Each row was made from one walk, in order. Every step used is in the known rows, and no mark comes twice. Write each row's walk.
Each row is shifted at random along 8 fixed directions that mean nothing.
Known rows
nizim-ropot-kizi-niza-gubo-reril: [ 204  144  -61   57 -305  -40   23 -321 -316 -210  -40  182  -48 -234
  164  105  -51 -270  -89  177 -134   74  164  281  457  128   28  246
  -69  -78  290  117  -97 -119   -3   98  -74  -35  203   63  -29   47
   95  -99]
kizi-ropot-nizim-reril: [-256  -40 -336  -80   91 -116  -13   -7  -79  325  304 -196 -102 -157
 -316  123  175   82  190  -15  195 -446  290   61 -322   26 -246  200
 -280 -189  139  276 -108  348  195 -156  190   61 -290  368 -222  166
  390 -169]
ropot-nizim-kizi-domu-reril-bavut-gubo: [-149  220 -196 -340  135  -29  -35 -194  451  315   -3 -287 -344  -48
   96  -13  288   30  169  -40 -327 -599  180  -41 -423  183 -240 -438
   28   26 -425   73   22  332   51  106  196  -21 -120  -34   64  162
  475 -307]
niza-kizi-nizim-domu-reril: [-716 -109  344  323 -169  117  285   49  189  -56 -114  529  268  203
  437 -113 -282  -77   64 -128  173  456 -165  187 -439  287  782  163
 -272  535  116 -329   -6   67  267 -134    8  460  341  -27  373   11
 -252  -21]
reril-bavut-gubo-nizim-ropot-kizi: [-304  187   -4  164  194   65  393  291 -342 -151 -213   -4 -337  102
   30 -398  112  143   22  -48  145   -3 -220  142  394 -333   -2 -559
   10 -218  137  212 -374  371  -68 -210  148 -226 -225  109 -419  -35
  170  237]
niza-gubo-nizim-ropot: [ 166   89  -77 -172  -65  -30   48 -580  147   73 -217  -29  205 -114
  263  151 -169  132 -191 -120  -34   89  410   83   81  132 -279  115
 -222  -22 -100 -161   21 -193 -131 -192   34   15  261 -171   34  -13
  277 -199]
ropot-nizim-domu-kizi-niza-gubo-reril-bavut: [-429  178 -250   -6  -45  276  371  -55  -61  138 -165  -99 -365   68
  116   87  173  -51  -40  145 -295  -67  -15 -372 -222   30 -113  -51
 -257  135   23 -116   34 -213   42  165  253 -203 -127  124  -47 -209
 -227  -55]
ropot-kizi-domu-reril: [ 716 -364  -78 -534  215   10 -592  -54   17   -6  160 -268  172 -311
 -263  230  563  200   91    5  -20 -215  -83  -71 -252  -55 -353  -69
  -42 -402 -150   21   97 -204 -398   35 -183  -37   74   13  100  379
  192 -145]
bavut-gubo-reril-domu: [-510  162  -41  497  -53  -57  267 -448  123  187  407  410  -54  162
   -8 -209 -158  -38 -102  -89  404 -212  -73  296  201   84  540 -295
   36  267 -243  -96 -166  431  477 -237   92  383   10  204  144  -30
   37  -18]
bavut-gubo-nizim-ropot: [-162   75 -232  278    7 -327  373  -27 -126  143  108  116  145   78
 -208   54 -325   59 -248 -305  283  107 -125  217  343  -45   84 -222
  166    9  177  -14  139  177  295 -289  249  249 -277  200 -196  -48
   -4  155]
nizim-ropot-kizi-domu-reril-gubo: [ 722 -211    9 -152  119 -193 -348  478  322  -96   71  -14  387  -10
 -122  178  -63   10  -81 -128 -178   96 -115    5 -303  122  -64  -43
  170 -256  144  -40  191 -137 -142  170    7   84  141   74   63   89
 -126  116]
kizi-domu-reril-gubo-nizim: [ 164   49 -264 -180   49  160  -61 -437  431  266   94 -232 -417   11
  -77   30  242  -79 -163   76  -31 -380  358   41 -125    4 -278 -126
   57  -29 -379  109  200   96  172    8  -41   51  -45   74   55  -56
  104 -106]
nizim-kizi-niza-gubo-reril: [ 474  -28 -208  -64 -172  210 -144 -672 -447   29  283  120  100 -142
 -262    7 -150  123   -3  -57  205 -201 -272   -1  217 -261  -25  194
 -102  -72   63 -408   12 -254  -87  -87    2  -35   42 -231  110   38
 -161  -41]
bavut-niza-gubo-reril-domu-nizim: [-523  105   31  436 -332   55  146 -876  352  -42   64  315 -210  216
  266   83 -203 -365 -183  303 -162  108  235  -63  234  218  356   84
  123  358 -423  -54  -10 -222  348   70 -140   72  223  -10  389 -340
 -134  -16]
domu-reril-bavut-gubo-nizim-kizi: [-230   58  125  335  -11  215  -57 -440 -137 -113  136  133 -380  216
   73 -388   58    9   47 -292  220 -155 -253  185  -85 -221  292 -443
  195  130 -112 -140 -125   99   15 -138   48  -60   81 -519  145 -123
  -36   88]
ropot-nizim-domu-kizi-niza-gubo: [-261 -283  111    1  -45  254   97  197 -590 -258  -68  -61  -95   98
  204 -114  -10  -66  239   83 -105   93 -147 -248  -74  -16  128  118
 -377  101   20  126 -241 -245  -77  178 -151  -44  122   17 -103  -20
  -62   87]
reril-domu-nizim-kizi-niza-ropot: [-148   17   80  169   94   71  251  711 -235 -146 -171  -26 -108  123
  -51  -63   -9 -180  -93   28  124  248 -142  -18  185 -168  141  201
  103 -109 -141  347   22  -75   72  -42 -249   21 -152   24 -262 -148
 -130  230]
kizi-domu-reril-bavut: [ 108  -63 -236   25   63  101  -84  292  398  156  291   27 -159  -88
  -46 -342  373   78  203  300  220 -484   56  253 -386   36  155   76
  -94 -203 -127  130 -202  322  116   88  -60  248  -44   11  106  359
  325  -98]
ropot-kizi-niza-gubo-reril-nizim-domu: [-253   91   14   10   88  -53  203 -191 -473    3 -171   32   80   32
  179   40  -52    2 -254  102 -101  183  -52  -62  156  128  -42  132
 -109  187   65 -212  169  -76   16    2   82   77   18  138  -25 -154
 -261   25]
domu-kizi-ropot-nizim: [ -37 -223   28   59  -72 -214   86  427 -352  -92  100   11 -100  135
 -109   28  160  -37   70   28   92   47   -7  -98 -241   70  129  105
 -179 -139  153  228 -163  -42  177   57  -64   79  -96  326  -27   64
  -27   11]
bavut-nizim-kizi-niza-gubo: [ 391  -14 -251  -50 -269 -235   -1 -292 -211  -44  106  -71   33   -8
 -217  139 -221 -209  -21  184  -23  -48 -136  -47  327   -9  -30   96
  250  -11   73   48  246    6  192  132 -141  -44 -253 -314    1  -64
 -140   17]
reril-domu-nizim-kizi: [  17   65 -130 -305  256 -280  128  143 -230  -60  -81  -71   65  177
  169 -223  -65  241  165   97   90 -166  -95 -153   46   23   50  -62
  150  -61 -373 -110  -43  252  -43    5   53 -162  -56    7   24  -90
  235   74]
reril-bavut-gubo-nizim-ropot-kizi-domu: [-302  123  137  189   -3   82  -24  133 -161  201  -22   54 -292 -168
  -77 -347  120  -45   80  104   93 -511  208  247  212  -46   -7 -303
  -52   44  -73  164 -322  400  111   -4  178   73 -210 -127 -161  228
  537  -74]
niza-ropot-kizi-nizim: [ 450 -210  -31 -521 -100  117 -414 -191  330  136 -100 -228  -33 -395
 -401  327  457  -31  104  464   49 -206  290  -85    6 -239 -479  118
 -251 -445  -23  185 -141 -155 -245   58 -135 -318 -164   97  -52  333
  353 -305]
bavut-nizim-domu-reril-gubo: [-305  206  -81 -210  203  -17   45 -548  675  108  -97 -261 -158  179
  417   24   -6   76    1 -179 -144  -39  338  -42 -218  214 -121 -230
  165  223 -169   78  163  265  -41  -83  -66  -83  229  162   -1 -140
  197 -147]
gubo-reril-domu-nizim-kizi: [ 109  -61 -108 -238  148  -32 -276 -385 -355 -361   32 -176 -173   69
   59   34  138   -4  -36  -71  101   13  -56 -290  214 -138 -175   16
  315    1 -276    6  236 -236 -351   16  -16 -400   84 -247   87 -380
 -160   63]
reril-nizim-ropot-kizi-niza: [ 297   61  423  269 -129  -90 -114  176 -202  250   28  279  185  -90
  -17 -258  -95    6   58  231   70 -128  311  267 -203   11  251  350
  -39   69  173 -151 -333  -40   86    3  131  -34   21  -33  -24  196
  341  -80]
domu-kizi-niza-ropot-nizim: [ 276 -103  168 -188 -203 -112  -28  322 -157 -204  -32   35   67  -65
  153   70  137 -106  126  160 -104  263  120   18   61   92   86  271
 -128 -139   54  167 -197 -232  -58  193 -277  -69  167  221   37  233
   65 -109]
gubo-nizim-ropot-kizi-domu-reril-bavut: [   9   92  -70   53 -141  -53 -112  327  159  256   45  122 -127 -202
 -108 -170  167  -49  105  289  -41 -395  285  142 -254  149   26   31
   93  -78  107  -43  -77  164  100  241  339  -14 -172  -65  115  214
  358  -80]
gubo-reril-bavut-nizim-ropot-kizi-niza: [ 248  369  150   14 -153 -191  -44 -198   55  235  -13  156   99 -161
   37    8  -38   65  -98   87 -158   19  242   56   33   90  -46   86
  307  119  275 -290   42  -68 -134   -3  223 -273  -32    1   74   31
   76 -176]
kizi-ropot-nizim-domu: [-468 -319   88  282 -211  -38   -6  291 -283   50  145  255  112   58
   78 -132  -68 -161  166  276  224    2  379  -17 -252  202  327  577
 -245  138  213  116 -260   45  252  141   26  294   -4  369   83   -7
  175 -130]
reril-nizim-ropot-kizi: [ 393 -109 -101  -31   92 -432    5  584 -173 -272  -95  -31  217   28
 -103  -34   36   15  -19  242   93  230  -68   12  122  -64  -41   99
  178 -329  346  191  -15   75  -86   94  146 -223 -206  142 -227  -40
  -38  208]
reril-gubo-nizim-kizi: [ 315   71  -60  234 -239  -98 -144 -803  262  210  -27  237 -104  180
   74   70  -38 -305 -221  166   69 -208  341  202   16   58  196  110
  186  207 -192 -279   99  -17  443   69   60  -26   45 -394  353 -315
   13 -158]
ropot-kizi-niza-gubo: [ 610 -232  -63 -101  -32   69   74   79 -417 -174  -62   64  138  -21
 -131   54  183   -9  -76  294  -39  200 -339    6  183 -197   19   22
 -209 -406   34   -5 -158 -208  -35    6 -319  -25  -17   57  -81  110
 -183  115]
niza-kizi-nizim-reril-domu: [-481  221   36 -260  -32  382  258 -187  423 -236 -486 -174 -362  -62
  403  156  206 -189   73  104 -120  256  335 -144  108   21 -110 -117
 -198  261 -280  302  147  286 -130 -223  -95 -276  116 -222  -57 -390
 -158 -213]
ropot-kizi-niza-gubo-nizim: [ 409   10    0 -117 -207 -241  146 -407 -383    7 -280  129   99  -19
  187  266  100 -221 -361  325 -283  272  118  120  327  218  -43   98
  -10  -30 -138 -181  174 -241  203   86 -216   84   60  -69  219  -84
 -143 -111]
bavut-niza-ropot-nizim-kizi-domu-reril: [  99  -38 -202 -436 -105 -340 -259    8  454  -65    8 -210  235 -245
   92  382   13  -97  244  101 -318  -12  168   -8  248  314 -230  232
  223  -49  -78  209  204   -7  -60  298 -153  175   60  339  220  247
  256 -233]
reril-gubo-nizim-kizi-niza: [ 907   85 -176  -95 -172 -350 -154 -527   18  274  -57   20  155   85
 -107  349 -134 -216 -381  105 -157  -38  170   33  226   73 -147  206
  484  144 -102 -440  548 -267  282  154   38   -7 -120 -289  328 -377
 -313 -135]
gubo-nizim-reril-kizi-ropot: [-500  314  173    6 -348  320  238 -265 -147  -59 -172  216 -463  -22
  351 -399 -105   -5   95  321   81  -33  687   -5  220   25  100  373
  -95  286  145  -19 -266  479   58  -35   82 -373   88 -106   -7 -335
  133 -224]
bavut-reril-nizim-ropot-kizi: [ 299  164  -31 -207   88 -240 -139  -34  232   91    2 -219   30 -195
 -224  145  154  136   75  -18    7  -38  293 -103 -151  -50 -303  -76
   83 -136  191  188   21  171 -245  -54  344 -466 -149   79 -239   48
  208 -107]

Write each row's walk
[-177  222   12  -51  216  445  269 -114  405   86 -102 -155 -139   41
  -26 -131 -245  352  112 -540   -1   -7 -240  -63  316 -333 -168 -463
  -38  126  -90  -59  -61  126 -140 -357   16   48   73  280 -247    9
  -53  210] | bavut-niza-kizi-domu-reril-gubo-nizim-ropot
[ 138 -129  -89 -176 -158  -12 -160   17 -112  -55  -24  -36   74 -209
 -119  165  -72  -73  -58   11 -180  -27  102  -60  -53  161 -207  -27
  -74 -155   47    6  146 -169  -89  163  120   33   25 -114   49  135
   77   24] | niza-gubo-nizim-ropot-kizi-domu-reril
[-797  289   16  -22  281  370  325  273  453  150 -262 -152 -165 -105
  230 -186  130  270  101  -20  -63    8  187   66  -24  -91 -131   98
 -272  -25 -240  202 -214  289 -138 -344 -151   77   12  243 -254  231
  336  -23] | kizi-domu-nizim-reril-bavut-niza-ropot
[-124 -222  467  329 -241  315 -450   29  573 -195  -68  425  354  -70
  276  -60  121  -51  257  206  -55  370   31   46 -140   33  470  251
   48   52  236 -256 -354 -341 -275  213 -224   20  480  -88  443  159
   -3 -100] | nizim-domu-reril-bavut-niza-ropot-kizi
[-492  -63   74  245   46 -104   74  295 -579  -85  206   26   88  140
 -151  -78 -399  138    6 -422  265  -81 -248 -103  -17  169  114 -156
 -145  203   25  -91  127  239  178 -111   94  331  -26 -311   53 -137
 -302  206] | niza-gubo-nizim-reril-domu-kizi-ropot
[-103  -11   -1 -260   56  151   25 -122  295   34 -123 -200 -160   34
  376   60   82 -111  115  211 -410 -112  188 -172 -280  228 -165  128
 -153  180  -88  147  -48  -43  -38  320  -72 -176  166    0  -32 -148
  163 -166] | ropot-nizim-domu-reril-kizi-niza-gubo
[ 162 -290  -75 -190  138   82 -252  475    8 -226  310 -202   75   58
  -38 -157 -102  -15  328    4   63  -21 -137  -47  -28 -114  -94  178
   22 -212  178  278 -150  -27 -188  308 -194   -1  114  412 -177  124
    2  173] | kizi-niza-ropot-nizim-domu-reril-gubo
[-105  -59  465  171 -111  443 -247  183  -73  -89  192   80  -45  -14
 -105 -163  -22   70  231 -336  -41   87 -157 -123 -383 -247  143 -196
 -195   32   71 -117 -322 -205 -277  -57  -17 -253  156 -367  -41  164
 -126   10] | domu-kizi-niza-ropot-nizim-reril-bavut-gubo
[-488  253 -215  247  -57 -292  448  492  -96  284   68  139  153    0
 -226  144 -235   29 -253  -84  213  170 -125   -4  138  155  187  274
   93  225  410 -203  367   80  368   16  354  291 -347  442  -90   27
 -369   96] | gubo-reril-nizim-domu-kizi-niza-ropot
[ 302  185 -196 -186   95  156  -80 -159  -70  208  278 -183 -253  -49
 -335 -255 -123  196  199 -204  266 -525 -168  208  240 -365 -203 -130
  101 -215   13  -36 -127  235   30  -26  -14  -73 -118   79 -187  210
  224   99] | domu-reril-gubo-nizim-kizi-niza-ropot
[ 137 -307  -51  -14  273   27 -247  448  305 -237  207 -250  146  141
 -243   93 -100   -6  188 -253  -22   62 -510  -57   67 -216 -106  -95
  114 -198  -28  344   10  -72  -66   98 -287  212  -15  291 -118   72
 -216  312] | bavut-niza-ropot-nizim-kizi-domu-reril-gubo
[-254  280 -300  134 -190  224  439  -71  408 -208 -433 -115 -544   48
   94   87  157 -196  -26  319 -426  230   13 -137  353 -169 -183 -348
  166 -252  188  304  -68  -75  -31  113   84 -421 -159  136 -180 -305
 -129  185] | domu-reril-bavut-niza-gubo-nizim-ropot-kizi
[  67  203 -256 -269 -122 -208  222  104  222  171 -240 -227   37   22
   53  208  -96   34  -55  195 -370   16   10 -429    2  244 -209 -113
  209  154   68 -226  400  -23   14  275  110 -145 -244 -189   67 -111
 -208 -109] | reril-bavut-nizim-domu-kizi-niza-gubo
[ -37    3  110   65  101   94   17   34 -484   -2  312  -45  -60  128
 -239 -273 -328  106  235 -183  154 -242 -357 -197 -111 -157  156 -112
  -16  139 -297    4  -87  120  -15  -15    5  -92  -64 -318  -88  -41
  -62  214] | bavut-reril-domu-nizim-kizi-niza-gubo
[-171  227   97  102 -135 -327   29 -108  -29  334  163  261  235 -114
 -199    3 -355   63 -211  -76  -16 -160  181   46   19  241   84 -113
  125  238   65 -357  139  222  203  -33  508  167 -174  191   70  145
   90  -91] | bavut-gubo-reril-nizim-ropot-kizi-domu
[-157   40  313   75 -207 -186 -201   18  437   40  -89  283  301  -79
   39  187 -116 -192  -88  102 -137  197   80  200 -241  250  182  -82
   -8   98  107 -217   66  159   89   39   63   94   66 -342  308  128
  -79 -203] | niza-ropot-kizi-nizim-reril-bavut-gubo
[  22  -70 -105  -10  334  225  236  752  197 -151 -249 -224   57   24
 -221  -12   68  267   27 -227    0  290 -543 -309  189 -440 -207 -189
   31 -197   57  144   41 -182 -321 -230  -52  -78 -258   97 -386    8
 -253  363] | reril-bavut-niza-kizi-domu-nizim-ropot
